Below is a small trained network, with its code and all its weights. Each question gives an input and a target symbol and asks what happens when units are switched off, that is, made to give their printed mean instead of their output.

import numpy as np


def w(rows, s, z=0):
    codes = np.array(rows[::2]) - 128.0
    scale = np.full(codes.shape[1], s)
    scale[-1] = z or s
    return codes * scale


def norm(h):
    return h / np.sqrt((h * h).mean(-1, keepdims=True) + 1e-5)


def softmax(a):
    e = np.exp(a - a.max(-1, keepdims=True))
    return e / e.sum(-1, keepdims=True)


def log_softmax(a):
    a = a - a.max(-1, keepdims=True)
    return a - np.log(np.exp(a).sum(-1, keepdims=True))


def net(x, mask):
    ids = ['ΘΛΨΩαγημξπτ'.index(c) for c in x.split()]
    T = len(ids)
    res = E[ids] + P[:T]
    u = 0
    for l in range(3):
        r = norm(res)
        for j in range(3):
            rows = slice(2 * j, 2 * j + 2)
            q, k, v = (r @ M[l][rows].T for M in (Q, K, V))
            z = softmax(np.where(np.tri(T) > 0, q @ k.T / 2**0.5, -1e9)) @ v
            o = O[l][rows]
            res = res + np.where(mask[u + j], z, o[:, -1]) @ o[:, :-1]
        u += 3
    return log_softmax(norm(res)[-1] @ U[:, :-1].T + U[:, -1])


Q, K, V, O = {}, {}, {}, {}
E = w([
[129,50,141],'Θ',
[113,173,142],'Λ',
[67,249,148],'Ψ',
[104,67,124],'Ω',
[128,134,137],'α',
[136,34,19],'γ',
[127,97,184],'η',
[81,203,191],'μ',
[155,92,116],'ξ',
[162,101,67],'π',
[42,168,157],'τ',
],0.018)
P = w([
[140,158,113],'0',
[171,132,176],'1',
[153,88,90],'2',
[133,205,183],'3',
[143,5,160],'4',
[107,222,128],'5',
],0.013)
Q[0] = w([
[118,37,88],'0.h0',
[155,121,202],'0.h0',
[13,98,120],'0.h1',
[193,141,83],'0.h1',
[97,82,201],'0.h2',
[156,102,193],'0.h2',
],0.011)
K[0] = w([
[71,178,156],'0.h0',
[27,201,88],'0.h0',
[255,54,176],'0.h1',
[117,154,114],'0.h1',
[207,155,7],'0.h2',
[220,199,166],'0.h2',
],0.0092)
V[0] = w([
[137,250,167],'0.h0',
[116,104,159],'0.h0',
[58,147,93],'0.h1',
[162,121,106],'0.h1',
[157,210,117],'0.h2',
[112,137,220],'0.h2',
],0.011)
O[0] = w([
[137,254,43,124],'0.h0',
[178,114,182,163],'0.h0',
[114,32,54,7],'0.h1',
[129,125,82,136],'0.h1',
[181,116,50,118],'0.h2',
[108,138,242,177],'0.h2',
],0.0068,0.002)
Q[1] = w([
[232,143,28],'1.h0',
[245,59,158],'1.h0',
[200,154,196],'1.h1',
[161,64,10],'1.h1',
[255,99,171],'1.h2',
[194,38,65],'1.h2',
],0.0082)
K[1] = w([
[42,171,99],'1.h0',
[94,159,239],'1.h0',
[123,146,75],'1.h1',
[101,10,128],'1.h1',
[108,136,38],'1.h2',
[109,173,87],'1.h2',
],0.014)
V[1] = w([
[8,151,169],'1.h0',
[121,134,125],'1.h0',
[154,49,150],'1.h1',
[167,121,75],'1.h1',
[129,86,110],'1.h2',
[99,126,86],'1.h2',
],0.016)
O[1] = w([
[174,94,52,2],'1.h0',
[102,119,97,100],'1.h0',
[253,209,35,68],'1.h1',
[75,226,102,42],'1.h1',
[157,64,167,117],'1.h2',
[145,161,46,3],'1.h2',
],0.007,0.0011)
Q[2] = w([
[142,197,129],'2.h0',
[230,98,225],'2.h0',
[87,82,10],'2.h1',
[137,151,122],'2.h1',
[1,69,250],'2.h2',
[38,95,168],'2.h2',
],0.0077)
K[2] = w([
[170,205,205],'2.h0',
[42,154,115],'2.h0',
[86,112,232],'2.h1',
[181,93,89],'2.h1',
[2,89,247],'2.h2',
[109,154,128],'2.h2',
],0.0077)
V[2] = w([
[106,211,157],'2.h0',
[102,100,210],'2.h0',
[78,52,76],'2.h1',
[69,105,93],'2.h1',
[245,167,99],'2.h2',
[101,119,86],'2.h2',
],0.012)
O[2] = w([
[94,59,101,245],'2.h0',
[119,104,205,254],'2.h0',
[211,244,137,7],'2.h1',
[111,204,176,60],'2.h1',
[141,18,75,26],'2.h2',
[130,153,105,23],'2.h2',
],0.011,0.0014)
U = w([
[174,160,134,3],'Θ',
[120,170,113,144],'Λ',
[68,96,122,33],'Ψ',
[65,28,111,105],'Ω',
[92,149,97,159],'α',
[184,188,130,108],'γ',
[96,131,110,85],'η',
[188,118,165,68],'μ',
[102,41,184,80],'ξ',
[231,200,110,236],'π',
[250,144,169,248],'τ',
],0.011,0.0041)

Each question gives the input, a string of symbols that net reads in full, and the target symbol t.
The units are the heads (2 rows each of Q, K, V and O). Each row of codes is followed by its name. A weight is (code - 128) times the scale printed after its matrix; where a second scale follows, it is the last column's (O and U).
mask holds one flag per head, layer by layer. A switched-off head (its flag False) gives its mean, the last column of its rows in O, instead of its output. The means were averaged over made-up inputs and are rounded, as every weight is.
A unit's drop is (log p(t) with every unit on - log p(t) with that unit switched off) / (log p(t) with every unit on - log p(t) with every unit switched off).
The circuit of an input: a set's keep is (log p(t) with only the set's units on - log p(t) with every unit switched off) / (log p(t) with every unit on - log p(t) with every unit switched off). Starting from all 9 units, units are removed one at a time, each time the one whose removal leaves the highest keep (on an exact tie, the one counted first), for as long as the keep stays at least 0.8.
units of the circuit, in order: the units of the circuit, biggest drop first
unit that matters most: the unit with the biggest drop
which heads matter: for each layer, one digit per head in row order, 1 if its drop is at least 0.15 and else 0, layers parted by /
drop of u: that unit's drop, to one decimal
input ξ η Λ, target Ω: which heads matter : 110 / 010 / 010
input Ω α Λ, target τ: unit that matters most : 2.h0
input η ξ Λ Λ, target ξ: which heads matter : 000 / 000 / 010
input γ η Ω Θ η η, target τ: units of the circuit, in order : 0.h0, 1.h1
input γ ξ Ω ξ ξ α, target τ: units of the circuit, in order : 0.h0, 2.h0, 1.h1
input Ω α Ω, target τ: which heads matter : 100 / 000 / 100
input Ω Θ γ, target τ: units of the circuit, in order : 2.h0, 2.h1
input Ω Ω Λ, target τ: which heads matter : 000 / 010 / 100
input γ γ γ Θ α, target π: units of the circuit, in order : 2.h0, 1.h1
input Ω Ω ξ Ω, target τ: which heads matter : 100 / 010 / 100
input Ω Ω η, target τ: which heads matter : 000 / 010 / 100
input Ω γ Λ γ τ, target π: drop of 2.h0 : 0.2
input π ξ η π, target Ω: drop of 2.h2 : 0.1
input ξ τ η ξ, target Ω: unit that matters most : 1.h0
input Ω μ Ω Ω Ψ, target τ: drop of 1.h0 : 0.2
input ξ ξ Λ, target Ω: drop of 1.h0 : 0.4
